Below is a small trained network, with its code and all its weights. Each question gives an input and a class and asks what happens when units are switched off, that is, made to give their printed mean instead of their output.

import numpy as np


def w(rows, s, z=0):
    codes = np.array(rows[::2]) - 128.0
    scale = np.full(codes.shape[1], s)
    scale[-1] = z or s
    return codes * scale


def f(y):
    return y / 2 * (1 + np.tanh(0.7978845608 * (y + 0.044715 * y**3)))


def log_softmax(a):
    a = a - a.max(-1, keepdims=True)
    return a - np.log(np.exp(a).sum(-1, keepdims=True))


def net(x, mask):
    res = np.array(x, float).reshape(1, 6) / 4 @ E
    y = f(res @ A[0][:, :-1].T + A[0][:, -1])
    res = res + np.where(mask, y, B[0][:, -1]) @ B[0][:, :-1]
    return log_softmax(res[-1] @ U[:, :-1].T + U[:, -1])


A, B = {}, {}
E = w([
[170,133,154,128,7,160,194,135,155],'x0',
[148,19,116,82,144,178,147,179,42],'x1',
[133,143,116,135,132,133,135,129,121],'x2',
[124,125,135,120,128,125,126,132,134],'x3',
[151,121,71,47,105,117,117,76,142],'x4',
[126,119,135,124,127,125,124,126,132],'x5',
],0.019)
A[0] = w([
[122,67,103,87,220,111,100,168,20,150],'n0',
[102,165,123,117,149,132,137,133,148,144],'n1',
[148,177,157,150,48,108,130,109,181,124],'n2',
[129,123,56,52,98,119,111,61,135,141],'n3',
[103,162,167,131,88,119,143,155,136,187],'n4',
[177,87,165,80,44,174,221,189,72,44],'n5',
[150,154,64,1,96,130,87,54,122,152],'n6',
[121,106,104,96,169,141,86,148,81,90],'n7',
[130,136,103,134,80,117,118,125,158,133],'n8',
[168,76,113,137,85,182,139,148,106,54],'n9',
[140,146,120,97,103,131,125,96,155,82],'n10',
[154,110,25,23,109,115,124,29,156,156],'n11',
[79,196,126,170,193,18,47,62,157,230],'n12',
[154,189,186,144,55,116,190,84,203,130],'n13',
[126,132,188,190,145,135,133,176,114,255],'n14',
[153,118,119,129,81,160,128,177,134,135],'n15',
],0.011,0.0099)
B[0] = w([
[79,69,119,93,147,177,175,204,77,240],'n0',
[121,130,138,121,124,110,112,103,126,146],'n1',
[110,90,120,185,71,90,188,178,101,202],'n2',
[178,124,57,123,114,52,143,142,134,196],'n3',
[126,135,168,179,111,144,109,78,110,174],'n4',
[158,235,130,54,162,149,29,36,205,226],'n5',
[209,109,25,126,136,54,141,141,138,218],'n6',
[129,99,101,132,170,98,151,168,90,174],'n7',
[127,111,135,129,104,104,160,107,146,156],'n8',
[142,145,131,88,187,139,117,70,146,174],'n9',
[169,112,83,142,109,109,160,120,161,148],'n10',
[244,123,2,126,182,10,129,147,125,228],'n11',
[162,215,144,32,148,173,56,41,188,250],'n12',
[95,35,147,211,79,78,163,184,85,225],'n13',
[2,150,199,95,93,199,128,128,148,206],'n14',
[116,166,135,143,129,129,114,112,148,167],'n15',
],0.011,0.025)
U = w([
[86,230,201,70,139,220,51,25,187,252],'0',
[226,208,81,43,174,90,76,28,186,121],'1',
[37,91,162,82,153,226,193,255,24,107],'2',
[170,66,71,107,236,91,168,252,1,19],'3',
[50,117,198,246,57,137,158,123,95,163],'4',
[188,79,86,201,76,55,196,155,131,29],'5',
],0.0076,0.0032)

Each question gives the input, the list of numbers given to net, and the class t.
The units are the neurons (one row each of A and B). Each row of codes is followed by its name. A weight is (code - 128) times the scale printed after its matrix; where a second scale follows, it is the last column's (A, B and U).
mask holds one flag per neuron, in row order. A switched-off neuron (its flag False) gives its mean, the last column of its row in B, instead of its output. The means were averaged over made-up inputs and are rounded, as every weight is.
A unit's drop is (log p(t) with every unit on - log p(t) with that unit switched off) / (log p(t) with every unit on - log p(t) with every unit switched off).
The circuit of an input: a set's keep is (log p(t) with only the set's units on - log p(t) with every unit switched off) / (log p(t) with every unit on - log p(t) with every unit switched off). Starting from the 12 units with the biggest drops (on a tie, the unit counted first), units are removed one at a time, each time the one whose removal leaves the highest keep (on an exact tie, the one counted first), for as long as the keep stays at least 0.8.
units of the circuit, in order: the units of the circuit, biggest drop first
unit that matters most: the unit with the biggest drop
k most important neurons: the k neurons with the biggest drops, biggest first
drop of u: that unit's drop, to one decimal
input [1,-8,3,3,0,-1], class 4: units of the circuit, in order -> [n13 n11]
input [-7,1,-2,5,0,7], class 2: 2 most important neurons -> [n0 n5]
input [-7,1,-2,4,-5,-4], class 2: unit that matters most -> n0
input [-8,0,-4,-5,0,7], class 0: units of the circuit, in order -> [n11 n6]
input [2,0,7,-7,6,7], class 5: 3 most important neurons -> [n12 n5 n0]
input [0,4,6,8,2,-5], class 3: 2 most important neurons -> [n12 n0]
input [0,5,-8,0,-4,-1], class 2: 2 most important neurons -> [n12 n0]
input [-1,1,7,-5,-5,-2], class 2: 2 most important neurons -> [n5 n12]
input [-4,1,6,3,8,-4], class 3: 2 most important neurons -> [n5 n0]
input [0,8,-3,2,0,-2], class 2: 3 most important neurons -> [n0 n12 n11]
input [4,0,7,8,0,-1], class 4: 2 most important neurons -> [n12 n11]
input [1,-4,4,-3,4,0], class 5: 2 most important neurons -> [n5 n13]
input [-4,1,-4,-2,5,-2], class 3: 2 most important neurons -> [n5 n0]
input [2,5,2,-5,-3,7], class 0: unit that matters most -> n5
input [-3,5,7,7,4,8], class 3: drop of n11 -> 0.0
input [-7,2,4,-3,6,1], class 3: drop of n0 -> 0.3
input [0,-7,-8,6,-6,-8], class 0: drop of n12 -> 3.0
input [0,5,-5,-8,3,1], class 3: 2 most important neurons -> [n12 n0]
